Below is a small trained network, with its code and all its weights. Each question gives an input and a target symbol and asks what happens when units are switched off, that is, made to give their printed mean instead of their output.

import numpy as np


def w(rows, s, z=0):
    codes = np.array(rows[::2]) - 128.0
    scale = np.full(codes.shape[1], s)
    scale[-1] = z or s
    return codes * scale


def norm(h):
    return h / np.sqrt((h * h).mean(-1, keepdims=True) + 1e-5)


def f(y):
    return np.maximum(y, 0)


def softmax(a):
    e = np.exp(a - a.max(-1, keepdims=True))
    return e / e.sum(-1, keepdims=True)


def log_softmax(a):
    a = a - a.max(-1, keepdims=True)
    return a - np.log(np.exp(a).sum(-1, keepdims=True))


def net(x, mask):
    ids = ['ΔΩβγημξ'.index(c) for c in x.split()]
    T = len(ids)
    res = E[ids] + P[:T]
    u = 0
    for l in range(3):
        q, k, v = (norm(res) @ M[l].T for M in (Q, K, V))
        z = softmax(np.where(np.tri(T) > 0, q @ k.T / 2**0.5, -1e9)) @ v
        res = res + np.where(mask[u], z, O[l][:, -1]) @ O[l][:, :-1]
        u += 1
        y = f(norm(res) @ A[l][:, :-1].T + A[l][:, -1])
        res = res + np.where(mask[u : u + 12], y, B[l][:, -1]) @ B[l][:, :-1]
        u += 12
    return log_softmax(norm(res)[-1] @ U[:, :-1].T + U[:, -1])


Q, K, V, O, A, B = {}, {}, {}, {}, {}, {}
E = w([
[52,136,153,108,56,127,129,246],'Δ',
[132,157,113,175,135,142,207,143],'Ω',
[242,162,99,100,101,106,51,65],'β',
[123,161,133,138,138,150,179,110],'γ',
[113,17,65,199,206,107,146,138],'η',
[252,156,90,147,98,96,101,121],'μ',
[89,170,145,90,148,164,130,89],'ξ',
],0.0024)
P = w([
[44,167,80,129,116,4,121,85],'0',
[195,180,168,155,111,156,154,128],'1',
[128,184,57,134,83,164,120,109],'2',
[126,111,184,98,193,72,154,125],'3',
[206,101,192,129,137,220,125,132],'4',
[110,174,55,142,123,136,128,132],'5',
[109,112,151,113,162,109,139,135],'6',
],0.0024)
Q[0] = w([
[254,132,167,135,36,172,74,120],'L0H0',
[150,221,30,118,78,84,104,116],'L0H0',
],0.0077)
K[0] = w([
[62,165,47,153,85,79,109,96],'L0H0',
[93,134,162,89,185,2,158,116],'L0H0',
],0.0086)
V[0] = w([
[175,55,63,253,147,119,185,166],'L0H0',
[91,132,167,115,58,127,199,232],'L0H0',
],0.0028)
O[0] = w([
[97,253,142,197,167,163,39,113,55],'L0H0',
[84,77,144,214,79,162,124,47,2],'L0H0',
],0.0033,0.0013)
A[0] = w([
[146,116,13,127,111,134,105,107,42],'L0N0',
[139,180,126,106,124,103,223,124,99],'L0N1',
[12,41,148,175,62,162,71,180,14],'L0N2',
[117,161,42,127,66,161,156,154,180],'L0N3',
[217,123,177,143,98,198,141,164,138],'L0N4',
[48,96,165,130,151,124,156,113,159],'L0N5',
[98,5,91,62,101,155,160,157,122],'L0N6',
[112,152,156,9,65,169,83,41,141],'L0N7',
[203,9,141,129,134,75,63,99,120],'L0N8',
[80,74,59,96,213,121,70,155,89],'L0N9',
[163,94,142,87,117,74,59,228,112],'L0N10',
[125,43,155,164,40,105,50,126,4],'L0N11',
],0.0029,0.0017)
B[0] = w([
[128,131,197,134,133,134,179,136,185],'L0N0',
[115,97,151,67,162,174,90,128,228],'L0N1',
[207,154,202,105,149,201,107,253,157],'L0N2',
[122,114,201,114,177,106,145,110,250],'L0N3',
[53,132,90,98,150,70,126,115,236],'L0N4',
[156,130,101,129,96,203,132,122,186],'L0N5',
[191,147,200,175,142,102,62,125,199],'L0N6',
[149,88,101,188,147,101,194,174,235],'L0N7',
[127,240,89,175,98,141,167,109,230],'L0N8',
[110,44,147,175,206,132,139,174,170],'L0N9',
[99,141,99,171,40,182,143,114,221],'L0N10',
[165,165,97,78,220,155,153,134,139],'L0N11',
],0.0034,0.0018)
Q[1] = w([
[228,171,8,153,178,140,152,29],'L1H0',
[3,133,189,178,164,182,150,245],'L1H0',
],0.0046)
K[1] = w([
[5,105,127,99,184,3,84,193],'L1H0',
[249,109,185,185,182,249,159,143],'L1H0',
],0.0036)
V[1] = w([
[96,120,99,108,106,139,142,3],'L1H0',
[123,17,30,157,180,168,100,115],'L1H0',
],0.0025)
O[1] = w([
[186,92,134,180,179,231,172,195,108],'L1H0',
[213,175,251,120,127,97,157,143,2],'L1H0',
],0.003,0.0016)
A[1] = w([
[71,156,93,46,217,121,85,137,70],'L1N0',
[31,193,135,141,153,177,108,144,67],'L1N1',
[95,18,170,162,119,156,208,91,139],'L1N2',
[98,158,64,164,182,125,78,127,86],'L1N3',
[17,122,198,162,168,167,188,100,93],'L1N4',
[75,118,132,112,180,57,62,115,93],'L1N5',
[160,143,133,160,139,164,87,112,105],'L1N6',
[106,185,149,146,112,105,107,117,3],'L1N7',
[176,60,129,54,33,85,144,126,99],'L1N8',
[131,90,107,104,95,95,180,137,57],'L1N9',
[140,165,94,194,84,154,87,3,153],'L1N10',
[33,52,175,149,3,120,134,102,37],'L1N11',
],0.0032,0.0015)
B[1] = w([
[183,109,121,170,92,156,171,197,218],'L1N0',
[176,101,128,180,117,129,149,33,206],'L1N1',
[132,203,153,98,110,121,1,137,219],'L1N2',
[169,76,226,120,132,134,151,142,204],'L1N3',
[150,120,57,78,46,147,126,75,238],'L1N4',
[150,65,123,115,132,250,141,156,162],'L1N5',
[93,81,119,133,150,64,135,140,161],'L1N6',
[131,187,155,141,128,116,48,158,140],'L1N7',
[83,92,160,180,117,114,61,55,213],'L1N8',
[146,93,156,114,158,163,67,108,171],'L1N9',
[68,122,196,124,164,52,175,187,251],'L1N10',
[125,87,75,218,29,232,82,146,168],'L1N11',
],0.003,0.002)
Q[2] = w([
[188,254,126,57,94,76,165,65],'L2H0',
[165,115,56,169,223,47,86,93],'L2H0',
],0.0059)
K[2] = w([
[180,72,97,82,87,2,167,195],'L2H0',
[137,240,162,150,200,75,150,163],'L2H0',
],0.0055)
V[2] = w([
[118,1,83,128,75,120,148,147],'L2H0',
[107,156,128,202,81,111,61,215],'L2H0',
],0.0025)
O[2] = w([
[154,252,148,166,147,69,159,150,254],'L2H0',
[151,93,129,123,134,145,159,186,96],'L2H0',
],0.0042,0.00073)
A[2] = w([
[134,169,147,144,147,164,94,75,149],'L2N0',
[64,88,99,149,140,129,152,56,85],'L2N1',
[116,158,66,143,118,72,153,143,85],'L2N2',
[93,117,176,173,190,102,144,125,104],'L2N3',
[149,123,92,119,119,155,198,147,43],'L2N4',
[195,143,151,129,104,88,131,88,66],'L2N5',
[1,146,87,130,63,146,62,143,90],'L2N6',
[115,183,12,46,116,125,85,90,14],'L2N7',
[36,129,140,141,122,99,202,45,1],'L2N8',
[103,116,84,9,171,114,180,190,27],'L2N9',
[117,130,126,120,129,127,128,129,101],'L2N10',
[125,119,175,50,155,89,28,123,28],'L2N11',
],0.0052,0.0033)
B[2] = w([
[118,114,107,140,130,73,130,150,241],'L2N0',
[133,170,178,82,158,169,133,128,170],'L2N1',
[153,109,133,106,140,172,141,114,243],'L2N2',
[115,195,85,161,136,93,100,116,219],'L2N3',
[163,135,116,130,120,112,167,99,179],'L2N4',
[59,115,121,139,92,165,106,127,241],'L2N5',
[95,89,128,154,58,138,112,56,211],'L2N6',
[145,171,64,2,179,192,71,162,251],'L2N7',
[78,126,245,102,182,209,155,122,183],'L2N8',
[23,51,117,134,133,78,144,238,214],'L2N9',
[131,128,123,128,126,127,128,138,128],'L2N10',
[213,92,196,88,111,68,125,112,181],'L2N11',
],0.006,0.0021)
U = w([
[68,102,117,181,4,151,75,78,197],'Δ',
[56,161,235,117,201,201,171,78,86],'Ω',
[60,42,103,115,146,96,188,238,109],'β',
[143,178,49,18,150,192,61,142,185],'γ',
[126,229,85,222,187,43,88,135,189],'η',
[236,131,80,156,127,155,255,85,2],'μ',
[222,82,211,80,117,45,76,104,112],'ξ',
],0.0061,0.00075)

Each question gives the input, a string of symbols that net reads in full, and the target symbol t.
The units are the heads (2 rows each of Q, K, V and O) and the neurons (one row each of A and B). Each row of codes is followed by its name. A weight is (code - 128) times the scale printed after its matrix; where a second scale follows, it is the last column's (O, A, B and U).
mask holds one flag per unit, layer by layer, with each layer's heads first. A switched-off unit (its flag False) gives its mean, the last column of its rows in O or B, instead of its output. The means were averaged over made-up inputs and are rounded, as every weight is.
A unit's drop is (log p(t) with every unit on - log p(t) with that unit switched off) / (log p(t) with every unit on - log p(t) with every unit switched off).
The circuit of an input: a set's keep is (log p(t) with only the set's units on - log p(t) with every unit switched off) / (log p(t) with every unit on - log p(t) with every unit switched off). Starting from the 12 units with the biggest drops (on a tie, the unit counted first), units are removed one at a time, each time the one whose removal leaves the highest keep (on an exact tie, the one counted first), for as long as the keep stays at least 0.8.
circuit, biggest first: the units of the circuit, biggest drop first
unit that matters most: the unit with the biggest drop
top k neurons: the k neurons with the biggest drops, biggest first
k most important neurons of layer l: the k neurons of layer l with the biggest drops, biggest first
drop of u: that unit's drop, to one decimal
input Ω γ ξ Ω Ω, target ξ: unit that matters most : L0H0
input μ Ω Ω, target μ: 2 most important neurons of layer 0 : [L0N10 L0N1]
input Δ β Ω, target Δ: circuit, biggest first : [L0H0 L1N2]
input η Ω Δ η, target Ω: circuit, biggest first : [L0H0 L2N1]
input η ξ η, target ξ: top 2 neurons : [L1N2 L0N6]
input β β γ, target β: circuit, biggest first : [L0H0 L2N9]
input ξ β β ξ γ ξ, target ξ: top 2 neurons : [L2N11 L0N6]
input η Ω γ η ξ ξ η, target ξ: circuit, biggest first : [L0H0 L0N6 L2N9]
input μ β Ω, target μ: 2 most important neurons of layer 1 : [L1N0 L1N1]
input γ Δ β ξ, target Δ: circuit, biggest first : [L0H0 L1N11]
input γ γ Ω ξ, target γ: top 2 neurons : [L1N4 L2N7]
input β Ω Ω, target β: top 2 neurons : [L2N9 L1N0]
input β η Δ, target Δ: top 2 neurons : [L0N10 L2N6]
input β β μ Ω β Δ, target Δ: circuit, biggest first : [L2N6]
input ξ η Ω Ω γ β, target Δ: top 3 neurons : [L2N5 L0N8 L2N7]
input μ γ β η μ, target β: top 3 neurons : [L0N4 L1N10 L2N9]
input Ω ξ η η Ω η, target Ω: top 3 neurons : [L2N1 L2N7 L2N9]
input ξ Δ ξ η Ω, target ξ: top 2 neurons : [L1N2 L2N11]
input β γ β μ γ, target β: top 2 neurons : [L2N9 L1N0]
input β μ Δ μ, target γ: top 2 neurons : [L0N8 L2N7]
input γ Ω η Δ μ, target μ: unit that matters most : L1H0
input ξ Δ Ω ξ η β, target Δ: top 2 neurons : [L2N5 L2N7]
input η γ ξ γ β Ω, target γ: 2 most important neurons of layer 1 : [L1N4 L1N2]
input β ξ β Ω γ η Ω, target γ: top 2 neurons : [L1N4 L2N7]
input Ω Ω ξ, target Ω: drop of L2N8 : 0.1
